[ -7  -4 -21  12] : Y
[ -4  11  -7 -21] : M
[-11  14  -6   1] : R
[ 28   1  -1 -48] : B
[21  9 52 26] : E
[ 1  5  9 -7] : D
[ 21 -11   7 -35] : A
[ -6   1 -11  15] : J
[  9 -18 -46  -4] : K
[-10 -16 -59  18] : F
[-46   9 -18  -5] : S
order: [  1 -11  14  -6] -> R
order: [  7 -35  21 -11] -> A
order: [ -4 -46 -18   9] -> K
order: [ 11  -7 -21  -4] -> M
order: [-46 -18  -4   9] -> K
order: [ 1 -7  9  5] -> D

[-14  16 -14 -16  55   2] -> L
[ -8  35 -12 -31 -41  -6] -> Q
[ -3 -29 -28  21  24  20] -> X
[ -4  45 -41  10  -1  -7] -> P
[ -3 -29 -28  21 -42 -10] -> U
[ 10  -1  -4  45 -42  -7] -> G
[ 21  26  40 -32 -16  -1] -> T
order: [-41 -31 -12  -8  -6  35] -> Q
order: [ -7  -1  10 -41  45  -4] -> P
order: [  2 -16 -14  16  55 -14] -> L
order: [ -1  21  26  40 -32 -16] -> T
order: [ 45 -42  -7  10  -1  -4] -> G

[  0 -25 -59  22 -13 -27  43 -46   2 -14  44  35] : Kifek
[ 18 -45  49 -16  56 -52  46  24  15 -33 -48 -29] : dofis
[ 56  -8 -21  -6 -21  28 -61  37  19 -37 -56 -17] : Lado
[ 50 -27   8 -33  47  25  45  -6  14 -54  35  43] : vup
[ 57 -24 -58  39  45  25  12 -47  35 -10 -12  -8] : sisu
[  6 -23  19  24  48  10  33  24  41  -3 -19  56] : pem
[-21 -37 -61  28  37  -8 -57  -6 -21  56 -17  19] : rari
[ 43  38  17  41   4 -21 -30  48  54  44 -23 -31] : Bef
order: [-23 -19  -3   6  10  19  24  24  33  41  48  56] -> pem
order: [-61 -57 -37 -21 -21 -17  -8  -6  19  28  37  56] -> rari

[ 19  12  13   3  16  19  14 -24]  vof
[ 18 -17 -18  -2  -1  16  12  12]  noke
[ 19  -9 -10  -1   4  17  12   2]  Rako
[19 -5 -5  2  8 17 13 -3]  Gomo
[ 17 -32 -34  -5 -11  14  12  31]  Neda
[ 19  16  14  18  12  13 -24   3]  voru
[ 18   2   3   2   9  18  15 -12]  Vize
[ 17 -47 -50  -7 -20  12  11  49]  Lero
[ 17 -32 -34  -5 -11  16  13  -7]  bib
order: [-34 -32 -11  -5  12  14  17  31] -> Neda
order: [-24  19  12  13   3  16  19  14] -> vof

[ 11   6  50  -9 -27  -2 -17  -6  35  -4  -8   9  13  16 -20   9  27  36
   4   6  21  -1  -4  -6  -4 -35   2  -5   1   7   4  -1  19   8  -4 -14
  -8 -14 -11  -4   1  -9  20 -17   0 -13 -15  27 -11 -15   4 -10   5] = Z
[ 19 -12  -9  -8   5  -3   3  -5   0  -6  -1 -11   5   2   3   1   6  10
   6  -8  10   3  11  -3   1  -5  -1  -6   5  -2 -11 -11   9  -6   8   7
 -15 -15  13  -4   3 -11   2   3   4  -7 -32   6   2   0   8  -7 -12] = W
[-35  -8   4  27  -9 -27  -6  13   7 -13  -2  16  -4  20  -4  21 -17 -15
  -9   4 -11   8  -8  -6 -14  11   0  -4 -14   6  35  -4   9   9 -11   2
  50 -17 -20  -1   6  36   1  -1   4 -15  27 -10   1   6  -4  -5  19] = V
[-15 -32  10 -12  -7  16 -27 -14  13  20 -13  -4 -16 -13  15   8   8 -28
  10   0  12  26 -31 -12 -23  12   0  37   5 -22 -41 -13 -11   4  37  26
  -2 -22  29  -9  -9  35  22  10  18 -19   7  28  -1  10  34   9  -6] = N
[ 10 -32 -13 -13   0 -19  18 -12  26 -11  34 -28   8  22  20 -15  10  15
  12 -12  37   7  10  -7  10 -13  12 -14  13  -9 -22  -9  28   0  29  26
 -31 -27  37  -4   9  -2  -6  -1   5 -23 -41  35   8   4  16 -16 -23] = H
order: [-23 -16  16   4   8  35 -41 -23   5  -1  -6  -2   9  -4  37 -27 -31  26
  29   0  28  -9 -22  -9  13 -14  12 -13  10  -7  10   7  37 -12  12  15
  10 -15  20  22   8 -28  34 -11  26 -12  18 -19   0 -13 -13 -32  10] -> H
order: [ 19  -5  -4   6   1 -10  27 -15   4  -1   1  36   6  -1 -20 -17  50   2
 -11   9   9  -4  35   6 -14  -4   0  11 -14  -6  -8   8 -11   4  -9 -15
 -17  21  -4  20  -4  16  -2 -13   7  13  -6 -27  -9  27   4  -8 -35] -> V

[-23 -60  38 -35 -53  54 -24 -45  50  10] -> vamez
[ 54 -60  38  10 -45 -24 -24 -53 -35  50] -> Saf
[-24  38 -23 -60 -45 -53  50  10  53 -35] -> gozu
[-3 -2  0 -1  3 -1 -1 -1 -2 -1] -> fubiz
order: [-24  38 -60 -35  10 -45  54 -53 -24  50] -> Saf
order: [-35 -23 -24  54  50  10 -60 -53 -45  38] -> vamez
order: [-60 -53 -45 -35 -24 -23  10  38  50  54] -> vamez
order: [-35  50  10 -45 -60  54 -53 -24  38 -23] -> vamez

[-20   1   0   0   3 -14   0  -2  36   0   8  -6  14   0 -22  -6   3   9]  gipo
[ 10 -14  -2   0   8   3   1  -6 -22   0   3  14   0  36   0  -6   0 -20]  von
[  0  -7   0   3   0  -6   1  -2   0   3 -20 -22   8   0  36  10 -14  14]  zafe
order: [  9   3  -6 -22   0  14  -6   8   0  36  -2   0 -14   3   0   0   1 -20] -> gipo
order: [-20   0  -6   0  36   0  14   3   0 -22  -6   1   3   8   0  -2 -14  10] -> von
order: [-22 -20 -14  -6  -6  -2   0   0   0   0   0   1   3   3   8  10  14  36] -> von

[ 21  19 -20  17  13] = Reti
[ 23  29  34 -35  31] = puz
[  2  12 -11  19  12] = piga
[ 20  16 -20  14  12] = daku
[ 14 -15  14  -9 -29] = pak
[ 19   2  12 -12  12] = Pires
[ 16  -6   3  -6 -19] = Pubi
[ 20  16 -19  14  11] = terut
[ 23  31  27 -26 -53] = Giku
[ 11  16  13  20 -19] = zozu
[18  5 -8  5 -6] = Tav
order: [ 20 -19  11  16  13] -> zozu
order: [-11  19  12   2  12] -> piga
order: [-19  20  13  16  11] -> zozu
order: [-29  -9  14 -15  14] -> pak
order: [ 12  19   2  12 -12] -> Pires
order: [-53 -26  27  31  23] -> Giku
order: [ 16 -19  14  11  20] -> terut

[  4  -1  -3  20  13   0  -3   5   1   8 -11 -12 -17 -14  28  15 -25 -20
  25  13 -15   4  27  -5   3   3   5 -28   2   3  -1  16   3  -7   0 -15
  -9   7   9  -2 -12  12   4 -24  -8 -11  -4  -2 -10   7] : Suda
[-12  20   2  13 -24   3   3   7 -25   0   3   1  25  15   4   5  -9 -17
   4 -12  13  -4 -14  -1  -5  -3  -2 -11   9 -10   0  -3  12  28  26  -7
   4  -1 -11   8 -28   7 -15   4  16 -20  -2  -8 -15   5] : Mip
[  4  -7   9  13   0 -12 -24   0 -28  25 -10   4 -11  -3  -2   5  13   8
  -5   4  -8  26   3  15  20  -9   3   7   1  12 -17  16  28  -1  -1 -15
 -11  -4  -3   3   2   7   5 -15 -12 -20   3 -25  -2 -14] : sodu
[ -2  -7   7  12  -6  19   1   9  20  -2   4  35 -21 -23  13  -7 -12  12
  -2  -9  23   6  -3   2  13 -17  13  23 -36  -7   4   6  37   6   5 -16
  17  14   0   3   5 -17 -10  -1   0  23   0 -26  -6 -26] : Moren
[ -3  23  13   6   7  -5 -36  -2   6  33   3  -3 -39   1   7  -9   9  -1
  -1  -3   5 -13  10 -10  -5  18  13  37   9  -4  -7  14  -5 -11  -9  22
  21   6   1 -17   1   7  -6 -19  -1  14   2  -8   6  -6] : tera
[  8  -7 -10 -10  12 -17 -48   7   7  -3   6  -4  50   0  -7  13  38   6
  18   6  -2  17 -43   2  -3   2  -1   0  -4  22  14 -46 -10  -1  -8  16
  -8 -13   8  19   4   8  -2  -1   7  -3  21   3  -5  13] : sed
[ -6  -5   0 -13 -19 -15 -50   3 -26  26 -10  -6   4 -10 -10 -21  11 -51
 -10   0   9  18  -7  11   8   4  -2 -21   1 -12  -7 -10 -11  -3  -7  -9
 -20   1   5 -12   8 -11   4  13  -5  -4  27  -7  -6 -10] : zufa
[ -3  -9 -17  12  12  23  17   0  19 -26   7   6 -16   1   4   2 -23   0
   4  -2  -1  13  23  19   5  14  -2 -17  -2  -6 -10  23  13   3 -12  -6
  -7  13   5   6 -26 -36   6  -7   0  -7  35 -21   9  37] : mun
[  8  26  -6   0 -21 -13  -4 -10   4  -3 -12  -7 -51  11 -10  11  -5 -26
   5 -20 -50 -10  -9  13 -10   1   4  -8   8  -7 -11  -7  -2 -11  -6 -10
  27  -6 -21   0   3  -5 -19 -15 -12   9   4  18   1 -10] : Kalo
[-10   4 -15  -7   1   3 -15   6 -12 -16  -5  -2 -21 -10   2  -6   7  41
  -7  10  21 -13   1   8  -2  -4 -10 -15  -5  28  13  21  -1  -4  -9  -9
 -10 -10  -4  -5   5 -28   4  15   9   4  12 -11  -5 -15] : sig
[ -8   0   7 -19   2  -6 -25   1 -13  24  -1 -10 -11  -6   2  -8  32   4
  -3  -4   2  10  -4   0  -5 -24  -4 -20  -8   6 -21  -7  44 -10  -2   2
   3  -8   3   3 -14 -15   3  11 -19 -13  17  25  -5 -18] : kare
[ 21   0   7   4   4   3 -19   3  12   7  -9  -4  53   3  -8  16  25  14
  25   6   7  -6 -15  -4   3 -19  -2 -10  -5  -1  -3  19  41   7   5 -13
 -11   9  -3 -25   8  -6  -2   8 -18 -27  34  -9  -3  20] : vofa
order: [-28 -25 -24 -20 -17 -15 -15 -14 -12 -12 -11 -11 -10  -9  -8  -7  -5  -4
  -3  -3  -2  -2  -1  -1   0   0   1   2   3   3   3   3   4   4   4   5
   5   7   7   8   9  12  13  13  15  16  20  25  27  28] -> Suda
order: [ 12  28  26  -7   4  -1 -11   8 -28   7 -15   4  16 -20  -2  -8 -15   5
 -12  20   2  13 -24   3   3   7 -25   0   3   1  25  15   4   5  -9 -17
   4 -12  13  -4 -14  -1  -5  -3  -2 -11   9 -10   0  -3] -> Mip
order: [-36 -26 -26 -23 -21 -17 -17 -16 -12 -10  -9  -7  -7  -7  -6  -6  -3  -2
  -2  -2  -1   0   0   0   1   2   3   4   4   5   5   6   6   6   7   9
  12  12  13  13  13  14  17  19  19  23  23  23  35  37] -> mun
order: [-36 -26 -26 -23 -21 -17 -17 -16 -12 -10  -9  -7  -7  -7  -6  -6  -3  -2
  -2  -2  -1   0   0   0   1   2   3   4   4   5   5   6   6   6   7   9
  12  12  13  13  13  14  17  19  20  23  23  23  35  37] -> Moren
order: [-28 -25 -24 -20 -17 -15 -15 -14 -12 -12 -11 -11 -10  -9  -8  -7  -5  -4
  -3  -3  -2  -2  -1  -1   0   0   1   2   3   3   3   3   4   4   4   5
   5   7   7   8   9  12  13  13  15  16  20  25  26  28] -> sodu
order: [ 18  13 -10   0 -11   8  -6  26 -10  -5  -2 -10   4   3  -5  -3   5 -21
  27  -4 -10 -12   1 -15 -19   0 -10  -7 -13 -11  -7   9  -9  -7   1 -12
  11 -10  -6 -50   4  -6  11 -21 -26   8  -7 -20   4 -51] -> zufa
order: [-11   4  15  -2  -7  -3 -12   4   9   3  13   3  -9 -12  -3   7   7   2
   8 -28   4   1  16  13   0  -5  12 -25  26  -1 -24 -15 -17   5  25   5
  -8  -4 -11   3 -15   0  -2 -10   3 -20  -1  28  20 -14] -> sodu

[-13 -17  23   8  30 -29 -33 -26 -32   9 -16  13] -> Boz
[-29  13  23 -26   9  30   8 -17  15 -16 -32 -13] -> nula
[-29  13  23 -26   9  30   8 -17 -33 -16 -32 -13] -> Nog
[-13  14 -17  30   8  23 -16 -29  15 -32   9 -26] -> Vin
order: [ 13 -16   8  30   9  23 -32 -17 -13  15 -26 -29] -> nula
order: [-26 -13  14 -17  30   8  23 -16 -29  15 -32   9] -> Vin
order: [-32 -29 -26 -17 -16 -13   8   9  13  15  23  30] -> nula
order: [-13   8 -29 -16  30   9  13  23 -17  15 -26 -32] -> nula

[  0 -29   6  -6] = Gam
[-1 -4 32 -1] = keto
[-16 -42  -5  -7] = dudod
[-11  12   6 -32] = nari
[-28  -6   6   0] = Gor
[ -4 -17 -10   3] = Luf
[  4   5   3 -20] = gof
[  5   5   4 -20] = Napiv
[-10  -3   3 -17] = Buva
[-11 -24 -25  17] = biz
[ 13 -17 -14  20] = Noseg
order: [-17 -10  -4   3] -> Luf
order: [  6   0 -28  -6] -> Gor
order: [  3 -10 -17  -4] -> Luf
order: [-10 -17  -3   3] -> Buva

[ 4 19 -1  1]  doro
[  1  -5 -26  26]  Fonib
[ -1  18 -14  14]  Fuze
[ 7 49 -8  8]  Labob
[ 1 -5  7 -7]  Gefar
[ 15   9  40 -40]  velo
[11 48  5 -5]  Vis
[ 11  -8  39 -39]  zosa
[  5  49 -15  15]  damem
[ 16  34  28 -28]  pelek
[  7 -19  34 -34]  rales
order: [ -8  39 -39  11] -> zosa
order: [ 8 -8 49  7] -> Labob

[ 59 -13 -48   5  43 -50] -> ton
[-27 -23  43 -27  55   5] -> pomon
[ 1 23 57 25 40 13] -> vubev
[57 13  0 40 23 25] -> davu
[-52  25  27 -21 -50  28] -> pip
order: [25 23 40 57  0 13] -> davu
order: [13 40 25 57 23  1] -> vubev
order: [-52 -50 -21  25  27  28] -> pip
order: [-23 -27  55  43   5 -27] -> pomon

[-23 -27 -24 -42 -25 -39  41 -48 -45] : Vubib
[ -7   7  -1  21 -10  28 -42  26  23] : tal
[ 14  -8  12 -35 -42 -37 -28 -26 -33] : pupu
[41 -4 45 23 23 31 -5 26 26] : dafa
[ 48 -19  42   5  -2   6  -5  14  10] : tate
[ 31 -17  28 -40 -28 -33  29 -41 -40] : Geda
order: [-42 -10  -7  -1   7  21  23  26  28] -> tal
order: [ -1 -10 -42  23  21  28  26  -7   7] -> tal

[-19   3   3 -11   3   1]  Bukon
[  2  -5  -9 -22  -2  -9]  Goz
[  8   0 -20 -17  -7  12]  bovu
[ -9  -1 -48   1 -19  -2]  suz
[  0   9 -20  12  -7 -17]  Rodo
order: [ -9 -22  -9   2  -2  -5] -> Goz
order: [-20 -17  -7   0   8  12] -> bovu
order: [ -5  -9   2  -9  -2 -22] -> Goz
order: [-48  -2 -19   1  -1  -9] -> suz

[-56  49  32  38] = Bap
[ 11  53 -20 -31] = zokez
[ 49  39 -56  33] = pefi
[ 38  33  49 -56] = mezu
[-15  33 -58   8] = Ravip
[-12  37 -52   2] = gete
[-16 -55   9  32] = teg
order: [-56  49  33  38] -> mezu
order: [-56  32  38  49] -> Bap
order: [-31 -20  53  11] -> zokez
order: [-56  33  38  49] -> mezu

